Below is a small trained network, with its code and all its weights. Each question gives an input and a class and asks what happens when units are switched off, that is, made to give their printed mean instead of their output.

import numpy as np


def w(rows, s, z=0):
    codes = np.array(rows[::2]) - 128.0
    scale = np.full(codes.shape[1], s)
    scale[-1] = z or s
    return codes * scale


def norm(h):
    return h / np.sqrt((h * h).mean(-1, keepdims=True) + 1e-5)


def f(y):
    return y / 2 * (1 + np.tanh(0.7978845608 * (y + 0.044715 * y**3)))


def log_softmax(a):
    a = a - a.max(-1, keepdims=True)
    return a - np.log(np.exp(a).sum(-1, keepdims=True))


def net(x, mask):
    res = np.array(x, float).reshape(1, 2) / 4 @ E
    u = 0
    for l in range(3):
        y = f(norm(res) @ A[l][:, :-1].T + A[l][:, -1])
        res = res + np.where(mask[u : u + 4], y, B[l][:, -1]) @ B[l][:, :-1]
        u += 4
    return log_softmax(norm(res)[-1] @ U[:, :-1].T + U[:, -1])


A, B = {}, {}
E = w([
[68,115,195],'x0',
[106,2,69],'x1',
],0.0079)
A[0] = w([
[192,214,246,2],'0.n1',
[29,187,97,85],'0.n2',
[133,202,197,48],'0.n3',
[195,20,2,192],'0.n4',
],0.0057,0.0016)
B[0] = w([
[146,82,154,181],'0.n1',
[153,105,77,127],'0.n2',
[147,2,150,156],'0.n3',
[202,163,57,253],'0.n4',
],0.0094,0.0043)
A[1] = w([
[142,215,71,110],'1.n1',
[2,121,174,208],'1.n2',
[60,30,195,4],'1.n3',
[81,42,63,76],'1.n4',
],0.0094,0.0025)
B[1] = w([
[5,117,126,189],'1.n1',
[138,182,78,255],'1.n2',
[28,161,152,253],'1.n3',
[163,102,137,227],'1.n4',
],0.014,0.0036)
A[2] = w([
[229,172,255,135],'2.n1',
[97,196,27,127],'2.n2',
[98,140,120,2],'2.n3',
[164,168,200,176],'2.n4',
],0.01,0.0035)
B[2] = w([
[176,16,183,228],'2.n1',
[3,172,253,254],'2.n2',
[35,117,81,112],'2.n3',
[173,45,79,187],'2.n4',
],0.0058,0.0048)
U = w([
[141,251,147,229],'0',
[233,74,141,154],'1',
[133,173,146,5],'2',
],0.011,0.0033)

Each question gives the input, the list of numbers given to net, and the class t.
The units are the neurons (one row each of A and B). Each row of codes is followed by its name. A weight is (code - 128) times the scale printed after its matrix; where a second scale follows, it is the last column's (A, B and U).
mask holds one flag per neuron, layer by layer. A switched-off neuron (its flag False) gives its mean, the last column of its row in B, instead of its output. The means were averaged over made-up inputs and are rounded, as every weight is.
A unit's drop is (log p(t) with every unit on - log p(t) with that unit switched off) / (log p(t) with every unit on - log p(t) with every unit switched off).
The circuit of an input: a set's keep is (log p(t) with only the set's units on - log p(t) with every unit switched off) / (log p(t) with every unit on - log p(t) with every unit switched off). Starting from all 12 units, units are removed one at a time, each time the one whose removal leaves the highest keep (on an exact tie, the one counted first), for as long as the keep stays at least 0.8.
units of the circuit, in order: the units of the circuit, biggest drop first
k most important neurons: the k neurons with the biggest drops, biggest first
top k neurons in layer l: the k neurons of layer l with the biggest drops, biggest first
drop when u is switched off: that unit's drop, to one decimal
input [7,6], class 0: most important neuron -> 1.n3
input [-5,3], class 0: units of the circuit, in order -> 0.n3; 2.n2
input [-7,-8], class 1: units of the circuit, in order -> 1.n2; 1.n3; 2.n1
input [-8,2], class 0: units of the circuit, in order -> 2.n2; 0.n3
input [-7,4], class 0: 2 most important neurons -> 0.n4; 0.n3
input [6,5], class 0: 2 most important neurons -> 1.n2; 0.n3
input [6,-7], class 1: 2 most important neurons -> 1.n1; 2.n1
input [-5,2], class 0: top 2 neurons in layer 0 -> 0.n4; 0.n3
input [8,5], class 0: drop when 1.n2 is switched off -> 0.2
input [1,-4], class 1: drop when 1.n1 is switched off -> 0.4
input [1,-8], class 1: drop when 0.n2 is switched off -> 0.0
